Each row is followed by its class.
-35	38	25	299	-84	-184	-189	-55	98	-33	19	-253	220	125	-30	-170	-84	40	154	-203	-16	-196	-117	158	169	212	113	-309	-217	-54	-275	205	-550	-194	69	-122	265	163	-183	29	78	22 -> k_873
-338	-197	-248	-79	-174	167	10	211	-319	-17	-23	-195	-142	-16	-140	147	113	416	-187	-51	150	125	-49	-279	210	196	298	195	-137	66	60	-238	-32	244	-39	184	78	171	-135	-32	202	-19 -> k_873
149	141	122	-6	51	40	182	-5	209	-12	73	401	-32	-308	156	175	6	-464	-16	191	115	85	-135	-136	-277	-282	-72	-258	97	83	103	-59	399	-48	-84	-54	-212	-193	250	-20	-178	137 -> k_873
299	300	354	157	139	-101	-150	-152	456	211	-244	319	602	-71	-50	384	-34	0	211	3	300	178	-133	-46	-444	-241	-343	-89	-14	73	-119	244	52	85	20	9	-4	-572	202	30	-455	-173 -> k_231
-97	277	-9	46	-237	16	-150	89	94	-19	21	94	-86	-36	-184	85	-2	30	309	-67	284	74	-60	116	-214	329	42	-138	-37	-169	-104	75	-5	230	-101	175	-95	51	-160	16	54	107 -> k_873
-143	20	-165	-10	-106	-165	-173	17	-13	134	-29	-164	-91	241	-142	54	81	303	261	-51	396	110	46	4	-110	153	-26	290	-29	-74	-22	-76	62	209	-4	110	-236	-33	-168	-122	-13	-30 -> k_12
-331	-24	-309	-448	-34	132	-110	58	-100	127	-134	-142	-159	325	-90	-126	-92	376	162	74	-34	30	99	196	-125	365	-49	-12	-35	-205	314	103	-359	-301	183	130	-45	-49	-288	-101	229	-473 -> k_144
-276	-131	-208	-96	-260	140	-59	231	-275	-298	180	-80	-231	-6	-112	-86	-105	416	-69	-98	-12	-194	60	-101	282	385	277	-78	-77	77	43	-100	-272	-84	-25	137	197	357	-211	88	304	120 -> k_12
139	279	310	64	-283	425	-346	-148	-145	26	-159	66	-54	219	-84	-68	-411	553	237	-284	185	249	-183	45	-79	658	-711	248	67	-63	63	66	-234	435	-295	339	296	-148	55	54	-42	72 -> k_932
78	113	102	195	-65	40	-80	63	-62	-69	22	-17	146	-153	-102	138	-4	73	-137	-57	42	-122	-8	-62	7	113	37	107	32	63	-240	-55	-137	410	-34	140	95	56	67	29	-24	257 -> k_144
-74	-62	-103	-472	13	232	63	30	-18	-89	77	251	-283	-135	40	95	-141	7	-31	231	54	84	-106	-62	-242	35	-103	-141	103	-1	302	-109	290	-306	-75	123	-168	-138	-11	-6	69	-180 -> k_144
-127	-118	-184	-340	-58	278	78	81	-293	-200	268	-28	-607	-264	149	-221	-114	-327	-512	129	-216	-187	-132	-87	14	45	169	-95	122	-46	102	-340	44	-8	-128	119	-73	321	-47	-156	375	120 -> k_353
-147	26	-54	-43	65	-78	57	134	-14	-4	34	22	-30	-215	16	128	188	-218	77	114	12	100	3	-172	2	-101	155	-131	-95	50	16	-49	127	7	-27	28	-139	51	-40	-86	16	-61 -> k_353
-56	-182	-88	142	19	-219	28	20	-79	-177	251	-121	-5	18	100	-112	56	-179	-28	-12	-207	-197	126	-56	326	-104	98	-27	8	118	-39	9	-119	-112	73	-160	17	228	-38	32	87	163 -> k_652
-53	213	39	91	-131	161	-7	183	-115	-262	164	40	-222	-386	55	-341	83	-167	62	-39	-397	-88	184	-65	352	176	-17	-320	-64	15	42	107	-439	96	-21	165	212	446	-122	-25	299	98 -> k_12
94	81	141	-230	-123	346	-123	-8	90	-171	-121	334	-13	-145	-25	48	-253	375	178	-53	68	97	-141	-59	-134	209	-302	-253	-6	72	242	137	-117	-253	-85	170	190	-190	-23	76	-12	-250 -> k_932
31	469	268	542	-499	352	-206	-8	-22	-26	-90	49	45	-162	-229	91	-256	373	134	-434	285	98	-237	-37	36	511	-392	28	-46	83	-166	82	-348	611	-242	239	211	-34	68	132	-53	384 -> k_461
-85	-218	-105	329	137	-333	171	1	157	187	-43	-205	519	256	62	228	166	-3	-91	-44	26	-63	103	-79	195	-154	253	-20	-142	165	-81	87	-246	-172	286	-311	36	-131	77	76	-192	-13 -> k_12
-146	87	-23	199	-374	322	-298	28	-327	-120	-23	-249	-247	97	-197	-177	-230	580	96	-348	25	23	-51	-13	280	537	-318	225	26	29	54	-6	-448	374	-131	254	253	166	-159	62	202	117 -> k_932
-292	-146	-332	-265	-68	-169	-118	119	-172	-34	142	-216	-294	251	-97	-90	16	262	183	53	170	-100	112	27	18	224	193	184	-28	-141	59	-83	-42	-86	44	101	-176	173	-295	-137	239	-118 -> k_932
161	411	336	416	-319	297	-176	-18	-26	-267	94	121	-309	-341	39	-355	-231	-289	-49	-282	-209	-109	-79	58	180	238	-502	-52	160	-8	-24	58	-344	509	-165	135	79	243	125	-30	111	414 -> k_873
-235	-130	-321	-276	148	-503	-27	58	19	80	176	-158	70	337	28	-47	204	-44	466	252	107	-131	257	203	87	73	362	-10	-227	-210	-133	157	-93	-525	94	-69	23	158	-225	-70	118	-191 -> k_873
-258	-273	-200	-56	-248	185	-140	67	-508	-120	117	-273	-145	414	-82	-146	-197	769	1	-185	44	-8	11	-83	412	585	-22	363	-63	-1	17	-117	-376	74	-64	213	383	240	-168	164	310	100 -> k_873
153	266	242	383	-79	-108	-223	-17	244	105	-160	-9	614	9	-180	270	-49	449	234	-229	302	-18	-20	-47	-62	140	-105	59	-170	114	-253	208	-310	300	33	84	221	-232	29	54	-288	58 -> k_144
-444	-603	-476	-454	-45	-144	-51	82	-436	-31	135	-341	-70	569	-89	7	-18	899	36	-44	219	-75	57	-113	281	362	362	423	-170	4	50	-144	-176	-397	134	108	189	112	-305	106	289	-243 -> k_353
-51	151	-89	250	-156	-32	-79	-37	31	177	-14	-229	-216	-47	-80	35	39	-224	-215	-145	304	-32	-224	15	-217	102	128	29	-23	-137	-253	-281	17	469	-56	49	-235	96	-94	-107	93	211 -> k_160
61	480	197	77	-364	414	-221	-40	181	111	-155	257	-138	-157	-174	160	-245	261	167	-184	407	288	-233	-22	-390	354	-475	-17	53	-30	125	-9	80	432	-247	278	-97	-304	38	7	-111	24 -> k_353
-244	-600	-348	-466	78	145	265	127	-552	-244	336	-107	-440	176	170	-245	-7	289	-404	173	-274	-107	186	-239	381	65	183	177	114	2	192	-298	6	-269	51	115	133	308	-39	-10	409	0 -> k_652
-172	227	22	32	-114	-66	-292	78	116	52	-183	-78	275	86	-177	40	88	398	538	-148	145	124	85	88	54	322	-38	-103	-300	-72	-69	316	-443	-73	-13	117	230	17	-261	-34	36	-302 -> k_461
17	-104	-16	181	-13	196	288	87	-134	-72	134	-5	-163	-201	213	-140	14	-458	-481	71	-406	-105	90	-114	177	-101	9	-165	229	84	137	-97	-164	106	117	-79	45	168	286	-51	7	292 -> k_12
154	127	131	440	6	-285	-85	-119	265	107	-52	-7	352	23	1	155	76	-153	320	-127	139	47	-30	-17	-73	-166	-144	6	-62	100	-126	177	-42	104	38	-186	-97	-160	58	3	-296	53 -> k_144
-296	-366	-224	-248	-88	48	-82	70	-448	-207	247	-217	-80	380	24	-254	-185	670	13	-115	-134	-187	139	-43	439	469	78	216	-89	6	48	9	-507	-356	47	140	421	259	-210	167	337	-22 -> k_461
-35	-92	-193	-466	71	132	149	191	-127	-29	209	97	-463	-309	44	91	89	-344	-513	354	93	-58	22	-209	-311	-187	304	40	265	-143	72	-464	519	338	-3	263	-356	39	80	-209	137	165 -> k_932
238	576	480	606	-122	76	-168	-43	296	80	-181	135	384	-309	-9	64	43	-241	321	-252	36	167	-63	1	26	62	-393	-238	-145	53	-235	295	-342	413	-181	24	210	-71	124	2	-219	141 -> k_353
13	-88	-43	-197	13	16	-104	-60	61	1	-27	58	-92	152	18	-1	-71	155	129	19	125	130	16	3	-157	12	-265	108	112	-42	229	6	129	-105	14	44	-115	-196	-36	-80	-54	-217 -> k_932
274	-228	230	127	180	-16	140	-35	-8	-208	154	116	515	-295	146	118	3	47	-258	68	-323	-248	38	-316	278	-325	59	-124	62	359	-70	95	-167	-182	132	-74	403	-33	301	176	-215	148 -> k_160
-134	196	-205	-599	55	125	23	148	45	82	21	191	-650	-412	-34	70	284	-565	-86	333	153	245	112	20	-442	-77	44	-33	139	-282	195	-296	545	188	-154	312	-496	13	-107	-313	163	-209 -> k_932
96	347	140	-119	-95	185	-250	-125	35	159	-62	128	-251	124	-38	-79	-137	157	225	-65	303	243	-29	128	-315	325	-529	176	52	-203	-11	-27	89	322	-241	329	-77	-196	-30	-87	-29	12 -> k_12
349	39	486	505	-19	67	15	-202	101	20	-3	224	728	6	235	80	-124	149	100	-241	-75	77	-56	-156	276	-136	-516	54	-40	372	-145	291	-374	-101	-38	-149	571	-261	371	294	-318	198 -> k_231
61	208	145	664	-254	-127	-121	-33	0	-9	34	-133	120	-38	-101	58	40	-60	87	-343	158	-14	-13	-29	138	135	-103	228	-10	64	-293	5	-176	611	-98	-24	-38	134	36	40	-96	437 -> k_461
36	-233	-130	208	229	-414	284	8	63	54	232	-41	89	-130	164	213	370	-638	-202	227	26	-67	91	-150	-19	-541	325	41	108	128	-135	-210	438	69	71	-258	-366	37	165	-73	-185	298 -> k_144
-107	-112	-81	447	-139	21	67	-2	-157	-24	2	-296	389	228	-12	-82	-110	399	-68	-316	-251	-176	82	-26	539	255	-10	-5	-146	195	-49	238	-814	-72	219	-150	415	119	-12	179	49	124 -> k_461
172	412	352	587	-73	-212	-152	-116	128	-52	123	38	281	-38	65	-191	35	-307	388	-199	-130	-78	116	236	203	214	-298	-164	-77	2	-335	301	-424	214	-118	-21	229	140	36	159	-81	385 -> k_932
-163	-579	-244	-346	-1	214	252	156	-613	-313	392	-96	-436	5	167	-131	-53	65	-587	144	-305	-170	161	-254	502	29	279	288	134	58	37	-425	91	-111	-85	105	211	439	56	85	392	258 -> k_231
123	17	80	34	-83	291	104	131	-199	-128	218	104	-254	-462	57	126	-36	-349	-624	114	-53	-53	-32	-300	-92	-99	61	75	309	96	-51	-391	289	617	-145	210	-38	85	306	-69	-22	504 -> k_932
330	-33	284	471	149	20	333	-177	54	-124	260	101	190	-472	394	-118	-51	-816	-510	4	-427	-229	-215	-258	189	-526	-76	-408	106	321	-151	-32	-94	-97	-7	-340	177	81	434	58	-128	425 -> k_160
-305	-111	-379	-466	-79	18	-112	68	-128	86	-5	-253	-567	98	-116	-122	-45	32	-107	68	265	-9	-151	58	-275	232	249	-22	-15	-316	37	-283	80	-50	-2	171	-285	125	-344	-228	350	-256 -> k_231
-100	-384	-172	-149	114	-165	139	7	-266	-130	281	-96	6	215	192	-120	26	66	-8	110	-181	-119	115	-103	272	-4	171	108	-23	47	-15	-39	-108	-351	35	-56	167	164	-1	115	138	46 -> k_652
-100	-276	-206	-58	-27	-66	67	59	-125	-5	117	-99	-111	15	7	140	91	45	-142	22	100	38	44	-209	58	-120	138	234	103	91	78	-192	202	105	43	-11	-159	19	0	-36	19	50 -> k_231
191	-1	222	593	73	-204	182	-141	307	259	-134	-1	780	36	136	349	32	-199	-88	-96	69	45	-76	-152	-4	-358	-132	-50	-51	288	-130	186	-158	-30	162	-380	119	-374	403	63	-485	78 -> k_652
-351	-47	-369	-764	9	79	-228	259	-149	-45	73	-67	-460	120	-207	15	77	311	-37	248	218	-53	157	141	-289	359	359	125	29	-343	101	-245	130	49	9	427	-235	109	-432	-186	356	-233 -> k_144
2	-83	1	-248	23	128	-168	73	-45	-232	11	87	207	21	-53	-49	-96	587	112	-33	-173	-95	99	-27	132	204	-21	-44	-77	100	121	174	-400	-215	96	214	332	-26	-171	79	102	-233 -> k_231
-116	228	-92	-142	-86	114	-130	-21	83	278	-142	-58	-74	234	-67	7	-44	68	103	18	170	223	59	189	-255	275	-184	69	59	-190	190	4	-64	150	19	123	-163	-179	-101	-74	-9	-155 -> k_12
-24	173	108	-95	-82	277	-187	90	-49	-205	-100	109	-105	-203	-32	-199	-29	212	200	-102	-195	69	37	-4	154	265	-236	-208	-77	-42	173	159	-398	-10	-61	250	267	135	-163	-27	189	-225 -> k_873
-172	-332	-313	-129	158	-336	158	197	-63	-17	215	-202	218	5	-36	186	290	47	-181	208	0	-307	202	-168	176	-187	652	-6	-107	91	-177	-103	-33	-171	227	-49	12	132	-88	-8	42	53 -> k_652
-293	-246	-423	181	-2	-565	135	167	-66	41	293	-357	9	172	-57	133	337	-183	7	68	191	-197	271	-34	186	-69	588	219	-78	-48	-235	-161	80	99	150	-164	-306	288	-168	-100	82	229 -> k_144
-231	-187	-238	-200	-186	388	14	42	-307	196	-164	-187	-351	190	-127	109	-83	453	-463	-89	238	232	-81	-148	-145	297	-84	430	201	-52	251	-399	118	434	7	222	-181	-153	18	-98	97	-33 -> k_461
-138	-135	-221	-11	1	-65	195	59	-42	132	12	-117	8	77	5	47	120	-103	-163	61	1	-28	87	-28	-32	-25	200	29	55	-53	64	-77	-62	4	198	-65	-160	7	30	-59	18	-10 -> k_873
187	20	198	156	230	-248	-2	-99	341	78	-128	170	650	-90	96	244	230	-50	367	64	12	139	13	-131	-2	-304	-38	-196	-207	210	-37	309	-104	-289	70	-149	176	-255	69	77	-309	-278 -> k_12
325	249	446	653	-207	253	-96	-126	15	-274	106	119	150	-273	157	-255	-295	-134	-47	-357	-419	-118	-11	-17	366	86	-621	-125	127	242	-35	274	-576	197	-112	-60	413	93	289	129	-115	369 -> k_932
-51	-15	-115	-225	151	-140	-5	124	42	-21	99	25	23	-82	-59	163	137	-47	-83	223	103	-146	86	-41	-110	-54	279	23	-16	4	-91	-107	118	7	53	128	-129	-30	-46	-65	-12	31 -> k_12
-40	-44	-50	144	-59	94	96	28	-41	97	-14	-68	122	43	69	79	-45	-112	-185	-26	-95	35	49	-24	56	40	-36	-9	77	44	62	-20	-202	68	101	-61	35	-42	102	7	-39	72 -> k_231
-316	-99	-338	-244	-202	212	-59	142	-234	72	-55	-273	-358	184	-142	-80	-47	277	-198	-37	37	1	113	98	48	395	120	135	72	-193	168	-142	-266	95	109	198	-25	146	-189	-63	238	-97 -> k_12
-82	-19	-144	-450	287	-170	103	111	126	23	64	170	-165	-195	133	54	324	-509	92	371	-34	118	101	-65	-194	-304	233	-280	-34	-107	151	-60	399	-281	-9	0	-253	-6	-85	-181	40	-234 -> k_461
-181	-61	-235	-115	-21	-200	156	177	44	-15	151	60	-117	-127	-24	242	177	-216	-7	194	280	-64	32	-87	-139	-41	352	-92	-26	2	-43	-172	313	-76	-14	-24	-267	64	-22	-103	12	100 -> k_144
-405	-286	-371	-446	-121	244	-21	315	-459	-337	151	-148	-493	-100	-69	-197	159	397	-96	23	-244	-14	194	-130	398	384	285	26	-73	-62	227	-170	-270	-61	24	355	165	465	-380	16	536	-130 -> k_461
-121	-98	-118	40	80	-250	-64	133	-13	-132	176	-184	303	55	-43	2	57	152	80	55	-140	-338	221	-13	312	82	364	-150	-140	28	-199	162	-465	-239	179	-31	255	184	-131	56	91	14 -> k_160
183	161	229	206	8	-76	-27	-130	49	53	39	120	214	78	94	-4	47	-67	206	-51	69	86	-5	3	-117	53	-263	80	15	-4	-154	71	-33	182	-87	43	56	-65	103	65	-128	171 -> k_160
176	80	192	-7	-235	505	100	27	-97	-115	88	361	-374	-368	34	79	-193	-14	-414	-28	178	146	-173	-317	-187	68	-271	29	301	107	129	-349	428	491	-272	225	-91	-69	290	10	-32	342 -> k_12
154	356	405	735	-238	72	-154	5	106	-144	-84	53	525	-292	-14	-14	5	57	230	-380	-198	-25	3	-71	378	143	-278	-238	-206	252	-235	348	-681	296	-65	-12	488	134	86	173	-117	217 -> k_652
305	211	295	311	18	73	121	-103	-2	-210	264	286	-84	-330	273	-203	-5	-628	-93	-14	-381	-46	102	27	141	-62	-347	-99	175	94	-115	23	-68	234	-167	7	72	146	263	142	9	469 -> k_231
-208	-135	-210	-353	77	79	75	174	-202	-169	143	12	-360	-238	59	-76	181	-230	-102	234	-204	24	145	-123	83	-10	199	-121	-13	-49	169	-186	92	-136	-47	125	-68	266	-183	-91	279	-137 -> k_144
-93	-81	-184	140	68	-348	60	15	93	69	111	-199	106	-57	50	42	107	-307	13	45	72	-196	-99	-42	18	-135	390	-216	-145	10	-166	-13	-104	-166	142	-166	-80	89	-61	-91	6	32 -> k_873
18	-305	-77	-187	146	-34	234	-17	-178	-63	270	91	-95	-9	273	4	17	-186	-266	166	-103	-36	51	-235	143	-212	20	96	108	102	81	-197	201	-224	-10	-46	28	-33	234	58	6	159 -> k_461
-19	157	46	288	45	-270	117	130	171	29	40	22	244	-330	62	203	304	-537	110	63	27	34	50	-123	3	-209	235	-270	-154	57	-185	77	17	125	8	-86	-79	96	36	-76	-123	123 -> k_932
-63	163	-133	-535	125	93	-42	106	118	92	-62	182	-605	-241	-2	35	239	-422	-31	288	175	319	109	24	-476	-53	-8	-25	165	-296	260	-291	598	254	-128	286	-517	-56	-113	-303	86	-225 -> k_12
-304	21	-302	-119	12	-314	-117	58	100	230	-140	-261	217	463	-133	16	129	267	480	15	166	30	190	290	-101	322	160	-48	-171	-232	26	253	-400	-255	256	-6	-118	-70	-337	-42	50	-356 -> k_932
109	-130	25	-100	126	-24	194	-23	-104	-100	303	157	-186	-53	265	-121	26	-421	-200	189	-188	-48	95	-83	41	-128	-43	-14	127	-25	-2	-184	239	-45	-78	-24	-48	137	146	6	78	231 -> k_144
-93	-98	-46	205	-61	48	45	13	-128	-137	57	-131	240	79	76	-180	-84	165	14	-182	-437	-154	141	46	395	244	-102	-116	-14	148	108	271	-761	-236	216	-69	344	114	-30	144	118	-52 -> k_231
-199	361	-187	-346	-78	16	-210	33	125	259	-122	-80	-375	185	-159	-166	17	-78	285	75	174	167	177	415	-348	397	-137	-8	76	-440	141	41	-7	155	-7	230	-378	-42	-293	-228	151	-241 -> k_231
-19	53	-35	-189	65	-82	-109	-73	164	38	5	6	-7	-17	82	-109	-67	-176	106	69	12	-88	-165	79	-206	-25	-19	-307	-101	-83	-26	91	-195	-350	32	-35	-43	-54	-129	-93	83	-245 -> k_231
-46	467	-24	13	-177	-65	-163	66	285	50	18	127	-215	-117	-177	0	66	-189	365	5	340	5	23	217	-340	252	-6	-229	-55	-253	-153	72	55	182	-126	147	-287	28	-207	-105	55	54 -> k_160
29	-70	28	230	-20	-81	76	13	-35	-97	204	-14	42	-121	129	-21	85	-213	-49	-53	-127	-31	61	-156	183	-154	-38	25	66	158	-9	-23	-50	77	22	-100	-24	105	89	11	-13	201 -> k_353
-99	150	39	442	-325	332	35	46	-250	68	-17	-235	-102	-27	-42	-89	-110	83	-362	-306	-68	22	-23	-32	173	292	-167	144	152	18	-63	-75	-428	603	-1	94	127	154	155	-28	66	400 -> k_160
